Below is a small trained network, with its code and all its weights. Each question gives an input and a target symbol and asks what happens when units are switched off, that is, made to give their printed mean instead of their output.

import numpy as np


def w(rows, s, z=0):
    codes = np.array(rows[::2]) - 128.0
    scale = np.full(codes.shape[1], s)
    scale[-1] = z or s
    return codes * scale


def f(y):
    return np.maximum(y, 0)


def softmax(a):
    e = np.exp(a - a.max(-1, keepdims=True))
    return e / e.sum(-1, keepdims=True)


def log_softmax(a):
    a = a - a.max(-1, keepdims=True)
    return a - np.log(np.exp(a).sum(-1, keepdims=True))


def net(x, mask):
    ids = ['ΛΞΣΩεθπφψ'.index(c) for c in x.split()]
    T = len(ids)
    res = E[ids] + P[:T]
    r = res
    for j in range(2):
        rows = slice(2 * j, 2 * j + 2)
        q, k, v = (r @ M[0][rows].T for M in (Q, K, V))
        z = softmax(np.where(np.tri(T) > 0, q @ k.T / 2**0.5, -1e9)) @ v
        o = O[0][rows]
        res = res + np.where(mask[j], z, o[:, -1]) @ o[:, :-1]
    y = f(res @ A[0][:, :-1].T + A[0][:, -1])
    res = res + np.where(mask[2:6], y, B[0][:, -1]) @ B[0][:, :-1]
    return log_softmax(res[-1] @ U[:, :-1].T + U[:, -1])


Q, K, V, O, A, B = {}, {}, {}, {}, {}, {}
E = w([
[211,131,202],'Λ',
[129,120,188],'Ξ',
[131,35,134],'Σ',
[86,85,154],'Ω',
[120,176,200],'ε',
[169,117,186],'θ',
[40,58,166],'π',
[130,227,187],'φ',
[105,3,128],'ψ',
],0.017)
P = w([
[97,106,130],'0',
[254,113,192],'1',
[247,111,182],'2',
[238,118,168],'3',
[215,111,175],'4',
[208,106,168],'5',
[198,102,169],'6',
[174,120,172],'7',
[168,114,159],'8',
[142,103,162],'9',
[147,110,148],'10',
[182,123,180],'11',
],0.0046)
Q[0] = w([
[146,198,206],'head 1',
[55,196,138],'head 1',
[113,148,155],'head 2',
[92,97,255],'head 2',
],0.013)
K[0] = w([
[126,247,163],'head 1',
[92,106,231],'head 1',
[120,93,89],'head 2',
[64,167,35],'head 2',
],0.014)
V[0] = w([
[115,98,87],'head 1',
[86,194,156],'head 1',
[247,97,91],'head 2',
[54,31,62],'head 2',
],0.016)
O[0] = w([
[155,105,176,51],'head 1',
[177,172,92,138],'head 1',
[163,152,253,2],'head 2',
[214,103,103,208],'head 2',
],0.016,0.0066)
A[0] = w([
[138,114,45,131],'neuron 1',
[140,179,124,116],'neuron 2',
[61,9,146,9],'neuron 3',
[106,78,141,96],'neuron 4',
],0.011,0.013)
B[0] = w([
[94,136,169,252],'neuron 1',
[79,108,168,163],'neuron 2',
[148,190,100,230],'neuron 3',
[246,168,142,176],'neuron 4',
],0.013,0.014)
U = w([
[137,153,183,145],'Λ',
[132,137,152,169],'Ξ',
[196,178,135,174],'Σ',
[144,106,89,253],'Ω',
[130,201,95,104],'ε',
[152,144,168,97],'θ',
[172,145,2,82],'π',
[139,232,94,56],'φ',
[186,141,136,60],'ψ',
],0.0093,0.0062)

Each question gives the input, a string of symbols that net reads in full, and the target symbol t.
The units are the heads (2 rows each of Q, K, V and O) and the neurons (one row each of A and B). Each row of codes is followed by its name. A weight is (code - 128) times the scale printed after its matrix; where a second scale follows, it is the last column's (O, A, B and U).
mask holds one flag per unit, heads first, then neurons. A switched-off unit (its flag False) gives its mean, the last column of its rows in O or B, instead of its output. The means were averaged over made-up inputs and are rounded, as every weight is.
A unit's drop is (log p(t) with every unit on - log p(t) with that unit switched off) / (log p(t) with every unit on - log p(t) with every unit switched off).
The circuit of an input: a set's keep is (log p(t) with only the set's units on - log p(t) with every unit switched off) / (log p(t) with every unit on - log p(t) with every unit switched off). Starting from all 6 units, units are removed one at a time, each time the one whose removal leaves the highest keep (on an exact tie, the one counted first), for as long as the keep stays at least 0.8.
units of the circuit, in order: the units of the circuit, biggest drop first
k most important neurons: the k neurons with the biggest drops, biggest first
heads that matter: for each layer, one digit per head in row order, 1 if its drop is at least 0.15 and else 0, layers parted by /
drop when u is switched off: that unit's drop, to one decimal
input Λ φ ε Λ φ ε θ, target ε: units of the circuit, in order => [head 2; head 1]
input π ε π ε, target π: units of the circuit, in order => [head 2]
input π ψ Σ ψ π φ θ Σ, target Σ: heads that matter => 10
input ψ ε Λ Σ Σ π π π Λ π Σ ψ, target Σ: heads that matter => 10
input φ ψ Ξ ε Λ, target φ: units of the circuit, in order => [head 1; head 2]
input Λ Λ Ξ, target Λ: heads that matter => 01
input ψ π ψ π, target Σ: units of the circuit, in order => [head 1; neuron 4; neuron 3]
input ε φ φ φ Ξ, target ε: heads that matter => 11
input Ω π Λ, target Ω: units of the circuit, in order => [neuron 3; neuron 4; head 2]
input φ ψ π, target φ: units of the circuit, in order => [neuron 3; head 2; head 1]
input π Σ θ Ξ θ π θ π θ, target Ω: 3 most important neurons => [neuron 3; neuron 1; neuron 4]
input φ φ θ π Σ, target φ: drop when neuron 3 is switched off => 1.0
input Σ Λ ψ ψ ψ Σ, target Σ: drop when neuron 3 is switched off => 0.1
input ψ Ξ φ π π π θ, target π: units of the circuit, in order => [head 1]
input φ ε Λ Ξ, target φ: drop when neuron 4 is switched off => -0.1
input π π Ξ, target π: heads that matter => 01
